Each row has a class, written after it.
[  0  14   0  20  22 -16 -20 -23  13  36 -21  18   0  -2  -5  10  -1   9
  -3   1  -3  -7  -7   4 -44  10   3 -13 -56  -4 -24  10  16  -4   6   4
 -16   3  -5   4  -7]
pebiz
[-21   7 -12 -19  20   2   1 -30   7   5 -26 -25 -65   7 -21   2 -11  31
   9  32  29 -24  17 -17 -57   3  11 -11  18 -20  -1  13   0 -17  29 -32
   5   4  -7  -2 -14]
nizil
[ 23  18  10 -14  -5  19  -1  -9   7  11 -28  12 -10  15  22   5  49  11
  -9 -22  -8  -4  10  36 -17 -17   0 -13  14  16  -6  26   6  12  -9  11
   9 -17  38  54   7]
nizil
[-24  -5  12  -3  12  29 -13 -48   8  -3 -23  -8 -26   4 -23  21 -42   6
  32  28  20 -21  20  -4 -41   8  22  -4 -21  -5  -4  11 -11 -25  18 -22
  -1   6   7  24 -17]
rupo
[ -12   16    9   20   -4  -10   19    1    9    6    7  -31  -16    2
  -24   -9   37   12   20    2   -7   -1   11   26  -45    9  -20  -17
 -100   -2    9    9    5   -1    8  -21   11   15   21   32  -24]
rep
[ 58  13   9  -4 -33   7 -10  18 -50 -20   7 -45  47  -6  -2 -31 -17  22
   2 -11 -46   0  -5   8  34 -16 -10  14  33 -32 -14  -4 -10 -48  -9  82
  17  10  19  -2  13]
Kul
[-29   2 -18 -18  12 -10 -13 -11  25   5  -3   1 -61  47 -25  21  23  10
  16   9  34 -17   6 -17 -30  -5  14 -16  15  -9  26  31  -1  -4  10 -34
 -17  -1   1   9 -14]
nizil
[ 16  42 -10 -12  -2   3   5   8   1   1 -35  14   5  27  37   5  62  11
 -32 -21  -4  17  28  13 -22   4 -11 -18 -11   0   6  13   4   7  -2  14
   0 -35   5  35   8]
rep
[ -6  -9 -28  15  -8 -27 -14  17 -19  -1  22  20  -3  17  23 -15  19  -3
  -9  10   9   4   1 -17  12   4  -8  19  -7  -3  10   6  -4 -22  -5  -2
  -9 -13  -3   8   5]
tiku
[  8  24  22  10 -11  14  14 -19   1 -19  13 -40   8  12 -17 -11  30 -22
  30   3  -4   0   2  34 -21   2  18 -18 -68  14 -19  27 -19 -22   6   4
  11   7   0  13 -22]
pebiz
[  3  18  -3  12  21 -24 -16 -16   5  31 -15  16  -7  -2 -11  13 -11  13
  -9   7  -1 -10 -12  -5 -30  11 -13 -12 -54  -9 -23   5  15  -1   7  -1
  -9  -3 -11  -6  -2]
farag
[-13  13  11  23  14 -20 -13 -18  10  33 -23   8  -4   0 -14  14 -24  21
 -10   9   5 -21  -8 -15 -41   9  -7  -8 -47  -4 -14   2  19  -3  17   7
 -14  -6  -4   6   2]
zagil
[ 12  24  16  20  -4   2   3  -8  -6   4 -25  11  -3   5   5   2  41  24
 -16  -9  -6   8  15  20 -28  -9 -16 -11 -27  13 -13  12  11  -2  -5  31
   8 -26  35  35  20]
zagil
[ -4  13   0  18  20 -21 -15 -22  18  36 -22  21   6   4 -11  11   4  11
   1   0   0 -17 -11  10 -45   8   2 -11 -59  -9 -17  12  14  -9   4   6
 -17   5  -3   7 -12]
pebiz
[  6  19  -3 -11  22   9 -11 -16  13  25 -19   4   5 -13   3   0  34  25
 -13 -20 -11  -6 -12  27 -31  -7  17  -9   4  15 -10  22  -2   9   4  16
 -10  -6  35  53  -6]
Kul
[-29 -42  15  11 -36  -5  23  16 -20  -6 -46 -55  37   4   9 -24 -14 -17
 -26 -16 -44  14  -9  -7   3 -10 -14 -26 -49 -36 -32 -28   3 -16  24  26
   9  71 -16  18  36]
zagil
[ -3   5  -4  18  11 -21 -12 -23   4  42 -18  12  -2  -9  -9  -1  -9   8
 -12   9   2 -19 -14   3 -32   6 -14  -5 -60  -4 -18   6  22  -7  20   0
 -16   1  -6   1 -11]
tiku
[ 58   6 -32 -12 -41  12   8  50 -23  -1  -7 -13 114 -13  -6 -36 -37   9
  -8  17 -30   1 -34  -2  11  21   9  -4   0  -6 -27 -39   2 -44  -1  29
  -7  25  47  18   2]
vov
[   9    8    6   13  -14  -12    1   12    5    3   14   -8  -26    6
  -27    7   63   -6   33    6  -18    6  -14   16  -16  -11  -24  -20
 -112   10   11    7    5   -5    4  -20   13   23   41   25   -5]
pebiz
[  4   3 -31  20  -8 -16  -4 -14 -18 -29 -11 -72  18  19  83 -15 -25   0
  16  -6  -5  30  26 -20  14  25  16  20  49 -38 -13 -44 -42  -6  32  15
  25   1  -6  -6  14]
rupo
[ 10  10  -2  17   5   8  20   4  33  -8  18  -7 -39  28 -22 -11  47   5
  38  -2 -24  11 -24  27  26   3  -8   2 -36   0  13  12 -19  -4   3   2
  14   4 -12  38 -21]
vov
[  6  14  21  58 -40   9  25  11  -3 -23  -3 -28  74 -12  32 -15 -11  -8
   1 -27 -66  -9  13 -10  56  -2 -10  -3  16 -39 -29 -15  12   2   2  57
  -5   3 -16  -6   0]
nizil
[ 12  38  -2   0  -1  14  12 -12   4  12 -38  14 -22  -1  25   2  54   1
 -11  -5 -16  21  25  23 -15  -7 -34  -7 -24   1   2  14   6   7  -1  15
   0 -20   7  47   1]
tiku
[ -6 -14  -4  14   3   5 -12 -12   4  13 -11   5   0  12 -21   9   8   7
 -27 -10   9   8  -5  -4 -33 -16  -8 -10   6  -5 -28 -22  25  10   8 -12
   2 -16 -33 -76  13]
rupo
[ 18  28   1  -1   8   9   6   5  16  -5  10   4 -13  19  18  -5  39  25
 -12 -19   7  11   6  30 -18   8   9   0  23  24 -14  12   3   9   3  20
  10 -17  21  38  -6]
vov
[  3  10   1  18  17 -21  -6  -6  12  36 -10   3  -8   1 -17   5  -8  23
 -10  -1   2  -4 -12  -2 -35  14  -1 -11 -44   3 -11   7  17 -13  13   5
  -9   2   0  -1  -5]
vov
[  1   2 -27  14   4 -18 -23  10  -6   1  25  24  -1  29   0   4   7   9
 -11  -3   1  15  16  -6 -17   7   7  11   8  -2  -7   5  -7 -35 -13  -1
 -11   0   2  16  -1]
pebiz
[ -9  -5  14  14  -5   5  25   8   1   4 -20 -17  18  32 -16 -18  30  13
  30 -17  -2  25  -3  21   2  12   0 -13 -46   1  20  -2 -40   1   2  -6
  14 -24 -32  17 -25]
rep
[ -8  21   8  19  11 -20  -8 -15  11  34 -26  -3  -4  -2 -18  14 -22  14
 -12   7  -2 -20   1 -13 -41   3 -15  -9 -47  -7  -8   3  19  -9  14   9
 -15  -6  -1  -3   0]
zagil
[ 18  25  -3  -4  13  11  -4 -14   1  13  -9  13  -4  -9  30   0  39  25
 -13 -11   0   5  12  28 -18 -15  -2   1  16  16  -8  24  10  12 -10  14
   1 -33  37  49   3]
nizil
[ -3  -4 -37  15  -3 -17 -26  10 -10  -7  37  15 -18  28  20  -7 -12   9
 -13  11   9   4  23 -26  10  -2  -8  13  22 -14   9   3  -4 -25  -6   0
 -15 -19   7  25   7]
nizil
[  2   3 -35  18   4 -20  -3   6 -11   2  25  -9 -16  24  20  -3  13 -25
   4   5   0  17  29 -12   6  12  -5  15  -8  16   4  11  -8 -27 -17 -15
  -9 -14   1 -19  -7]
rupo
[ -8  -7 -23  34   0 -19 -31  18 -17 -12  20   6 -12  24  26 -16  13   6
 -17  -4   8  27  24 -38   0   2   2  -1  -1  -3   9  -7   3 -16   1 -16
  -3 -27 -11  -3   5]
rep
[ 11  31  13   9 -52 -16  33  14 -11 -24   3 -70  69  44  27  -8 -30  14
  11  21  23  10  22 -34  21  -2  -4  34 -32   2  -9  -5  12 -11   5  51
  15 -12 -25  -4  17]
zagil
[ -2  -3  -7  14  13   0 -15  -5  13   8  -8  16 -12  11 -28  12  10  15
 -24 -10  12   8  -1  -8 -47 -10  -8  -3  12 -19 -19 -17  28   7  -3 -12
   2  -9 -34 -58  10]
pebiz
[-28  15  14 -13  10   0  -4 -21  -3  -8 -41   4 -16  -2 -19  14  10  27
  -5  23  23   1   0  -2 -65  -1   8 -45 -29 -32  20   4  -4 -21  31 -22
   7   3  -1   6   1]
rep
[-10  -3 -36  16  20 -20 -29   7  -1   2  40  17 -22  19  18 -14  15   7
 -10   9  14   3  15 -22 -12   8   4  21   5  15  -3  10  11 -15 -11  -9
 -20  -9  12  35  -7]
Kul
[ 13  26   1   2   3   7  -2  -2  -3   9 -27   8  -4  13  22 -12  60  26
 -21 -33   4  10  19  20 -10  -6  11 -18  -3  19  -3  28   5   9  -1  27
   0 -35  24  38  -8]
rep
[ -7 -13 -35  11   5 -14 -31   9  -4  -5  26  21   2  19  17  -3  10   6
 -12  13  -2  25  21 -30   6   8   5  19   1   9  -7  -1   7 -19  -5   3
 -22  -3   8  29   8]
Kul
[  3   1  -1   3  -2  -8 -15  -4   0  10 -13  12 -12   0 -38  11  -2  20
 -35  -8   4   3   1  -9 -25 -14 -17  -2  13 -17 -26 -19  16  10   5  -6
   6 -10 -33 -60  12]
farag
[ 16  42  10   6  -7   9 -11  -4 -16  19 -20  20 -22  -1  28  -2  32  29
  -5   1   2 -22  12   3 -23   4   0 -15 -28  -2 -13  23  10   9  -2  19
  18 -10  15  50   1]
farag
[ 17  23  18   9 -23  -3  15  30  28  -9   7 -30  -2  15 -31  -9  31  21
  35  -3 -42  -1  -3  29  -2  -8 -23   4 -44  13  17   1 -22  -9   3  15
  17  -4  31  27 -10]
vov
[  1   6 -35  22  10 -24 -12   9  -5  -8  16  10  -8  41   7  -2  24   5
  -1   2   7  11  29 -18 -21  18   6  12 -11   3 -18  21  10 -37 -21   7
 -20  -3   9  13  -3]
pebiz
[  0  15  -1  21  18 -27 -20 -17   8  37 -20   6  10 -11   0   2  -1  19
 -12   1  -3  -1  -5   2 -37  10   6 -16 -55  -6  -5   8  16  -5  15   0
 -12  -7  -3  -8 -10]
rep
[-23 -17  15   8  -6  16 -19 -20  -6   3 -16  -2  21 -14   2  -5   4   5
   3  21 -10  -5 -11  -9 -34  -5  49 -24 -11   4 -20   9  -3 -35  37 -10
   9  17 -13  -7  -3]
tiku
[ -1   7  -7  13  13 -23  -9 -22   3  35 -20   5  -2  -1 -10   1  -6  10
 -15   7   4 -13 -16   6 -36   5 -15 -10 -58  -5 -17   6  17 -11  22   2
 -16  -2   1   4  -4]
tiku
[  2 -10 -41  14  19 -17 -22  19  -2  -2  14  15   8  33  25 -10  21  -4
  -1  -7   7  13  20 -23 -13  13  18  14  10  12 -10   5   3 -28 -17   0
 -18 -16   6   1  -8]
pebiz
[ 22  34   7 -12 -24  10  11  -2 -15   8 -45   2  26   3  41 -18  45   5
 -12  -7  -3  -6   7  23  -4  -3   7  -3  -1  22 -12  24  -8   1   2  25
   4 -20  24  55   1]
tiku
[  4  11  -2  24  17 -23 -10 -11  14  35 -10   4  -4  -2 -19   7  -3  26
  -9   1  -2   6 -13   1 -34   8  -5 -11 -51  -1 -10   6  19 -13  12   9
 -10   1   3   0   1]
vov
[ -1  23  -1  10  20 -30 -14 -20   7  31 -16  16 -10   5 -13  14  -8  16
 -11   6   6 -11 -15   2 -34   9 -12 -13 -48  -6 -23  11  12   2   6  -2
 -12  -3 -13   1  -5]
farag
[  1  -1   1  11  -4  -8 -12  -7  -1   9 -14  12 -10   9 -31   9  -5  17
 -35 -10  13   6  -3 -14 -18 -11 -16  -5  10 -15 -29 -21  18  18   6  -6
   6 -15 -43 -61  13]
farag
[ 10  32  15  -2  -7  13  26 -12 -20 -12  14 -36   2 -19 -23   9  10 -23
  -3   1  -9   2  28  24 -17  -2 -42   0 -87   4  13  20  -7 -28   3   4
   2 -25  14   7  -9]
tiku
[ 18  18  27  -8 -31  -3   7  12 -24  16 -12 -15   4 -14  28 -22   0   3
  -7  13 -38 -14  -5   0  29  -9   8 -17 -56  22 -32  27   8 -15  16  38
  20  38   2  40  -2]
farag
[  6  16 -17  14   1 -29 -39  26 -11  -6  20  19  -7  25  23   2   9   6
   6   5  -6  21  31 -25  -7   5 -10  22  17  16  -4   4  -2 -13 -26  -4
  -9 -20  11  12   1]
farag
[ 13  31 -10  -8  13  29   5 -10   2   7  -3   5 -27  19  32  -2  24  14
 -15  -9   0   0   2  16   0  -7  -2  -7   5  22 -15  31   1   9  -6  20
   4 -28   7  52   5]
rupo
[  4  20   2   8   5  15  11  -4  -1   8 -13  10 -12  18  16  11  36   4
 -12 -17 -11  -3  11  24 -28  -1 -19 -30 -25   4  -7   8  10  -3   1  11
   6 -10  26  28   4]
rupo
[ -9  -7  -6  13  -3   7   4  -7  -2  10  -2   3   5 -13 -23   1   2  11
 -44  -6   8   6   3  -1 -35  -8 -16  -5   0 -22 -20 -20  30   5  15   1
   3  -8 -32 -62  11]
tiku
[ -2   5 -23   7  15 -24 -16 -22  15  38 -12  -5  -9   2  -5   8 -11  17
  -7   8   2 -16   0  -5 -31   2  -5   2 -35 -15 -10  15  16  -3   6  -4
 -19  -3   4   6   1]
nizil
[ 21  43  13  -4  -1   2  15  -8   6   4 -39   9  26  19  29  15  48  16
 -12 -17  -9  13  34  21 -29  14   9 -11  -1  19 -12  18  17  -6   3  15
   3 -16  18  35 -14]
rep
[ 19  19   2  -4  10  13  17  -8   1   8 -31  20 -25  17  25   4  47  15
  -9 -23  -5  -5  11  25   1   0 -18 -15 -36  -5  -2  12  -1  10  -1  30
  22 -21  14  50   5]
farag
[-22  12   7 -16  25 -15   7 -29   7   6 -35 -32 -40 -16  -8 -11   2  27
   6  22  16 -43 -19 -19 -17  -7  15  -3 -35   4   4  32 -15 -14  49   3
   1 -30 -13 -20 -13]
tiku
[ -6 -10 -36  16  25 -12 -34  29   2  -4  39  29 -29  50  19  -9  12   5
   2  -7  15   7  18 -31 -10  18   7  17  20  18  -5   2  -3 -13 -15 -12
 -16 -28 -10  14 -13]
pebiz
[  2  -6 -10  14   3  -5 -18  -2   5  12 -20  -1   2   8 -22  -1   9  22
 -40 -18   4  21   0 -13 -30 -10  -1 -17  12 -22 -13 -24  22  10  17  -7
   3 -19 -40 -73  10]
rep
[  6  32   5   8   8   8  -9 -14  -2  12  -9  23  -3 -10   5   8  31  19
 -17 -13 -10   2   9  25 -30   8  -4  -7   2   6 -12  19   5   9 -13  11
 -12  -1  35  72   1]
Kul
[-15   3 -42   7  16  -7 -30  18 -20 -10  48  18 -31  24  19   4   2   8
  -7  15  11  21  22 -32  -2  11  -3  16  23  14  -2  18   1 -22 -22 -11
 -19 -18   4  13   5]
rupo
[  0  -3   1   6  -4  -6 -20  -3   8   7 -17  -2  11   6 -19   2  10  15
 -38 -14   6  16   6  -6 -37 -15  -1 -12   5 -15 -13 -24  25  10  18  -8
   3 -15 -34 -69   7]
rep
[-11 -10  -6   8  12  18 -10 -36  -1  -6  -3 -24 -32  10 -30  -6 -31  15
  10  12  23 -23   5  -9 -32  20  32 -23   2 -11 -21   8 -18 -18  31 -22
  -4 -11   4   5 -16]
nizil
[ 29  -4 -17  -3 -27  49   3  11  19   1  31  14  47  14   7  13  -4  -5
 -38 -39 -42  22   8  33  24  17  12  -1   3 -17 -47 -31  11  18  10  42
  10  36 -10  26   3]
pebiz
[  2  24  -2  12  16 -29 -10 -17   7  33 -21  14 -10   1 -10  13  -9  15
 -10   9   2 -14 -11   0 -33  12 -15 -14 -55 -13 -19   7  12   1   7   0
  -8   1 -11   1  -1]
farag
[-27  19   3   9  30  -5 -10 -22  23  -8 -14   4 -61   0 -10   7 -14   2
  12  33  12 -24   3 -12 -48   4   6 -21   2 -25  30   1 -18 -22  27 -15
   3 -14 -11 -12  -5]
zagil
[ -2  11 -29  10  -1 -23 -18  17  -9  -8  23  12 -10  23  14  -2   1   6
  -8  15  13   4  14 -34   6   4  -1  17  -4   5  -4  13   4 -13 -16  -7
  -8 -14  -2  13   6]
farag
[-14   1  -9  25  -7  18   3 -16  31 -18  42 -20 -27  16 -37   3  20   7
  26  12  -5  14  16  19 -12 -26 -15  -2 -47  -8  15   9  -6  -4  -2 -16
   4 -12  15  34  -8]
nizil
[-19 -12  -4  23  13  16 -18 -24  15  10  -6   0 -36  -5 -29   1 -15  28
   0   4  13  -8  -6 -27 -16   9  30  -1   6 -16  -5  -9  -6  -8  33 -23
   8  -2 -28  -6 -11]
vov
[ -4   9  -7  20  15 -18 -10 -25  10  39 -18   4   7   6  -8  12 -11   6
  -3   2   2 -10 -12   7 -34   7  -5 -12 -46  -1 -19   6  11  -2   6  -2
 -16  -5  -4 -14  -4]
rupo
[ -7   4   3  -2  10   7 -10 -25  -3  -1 -16  -8 -24  12 -34   3  -9  21
  -3  -2  26 -25 -21 -12 -18   0  33 -18  10 -29  17  16 -28 -42  28  -5
   8 -14 -21  -7  -4]
vov
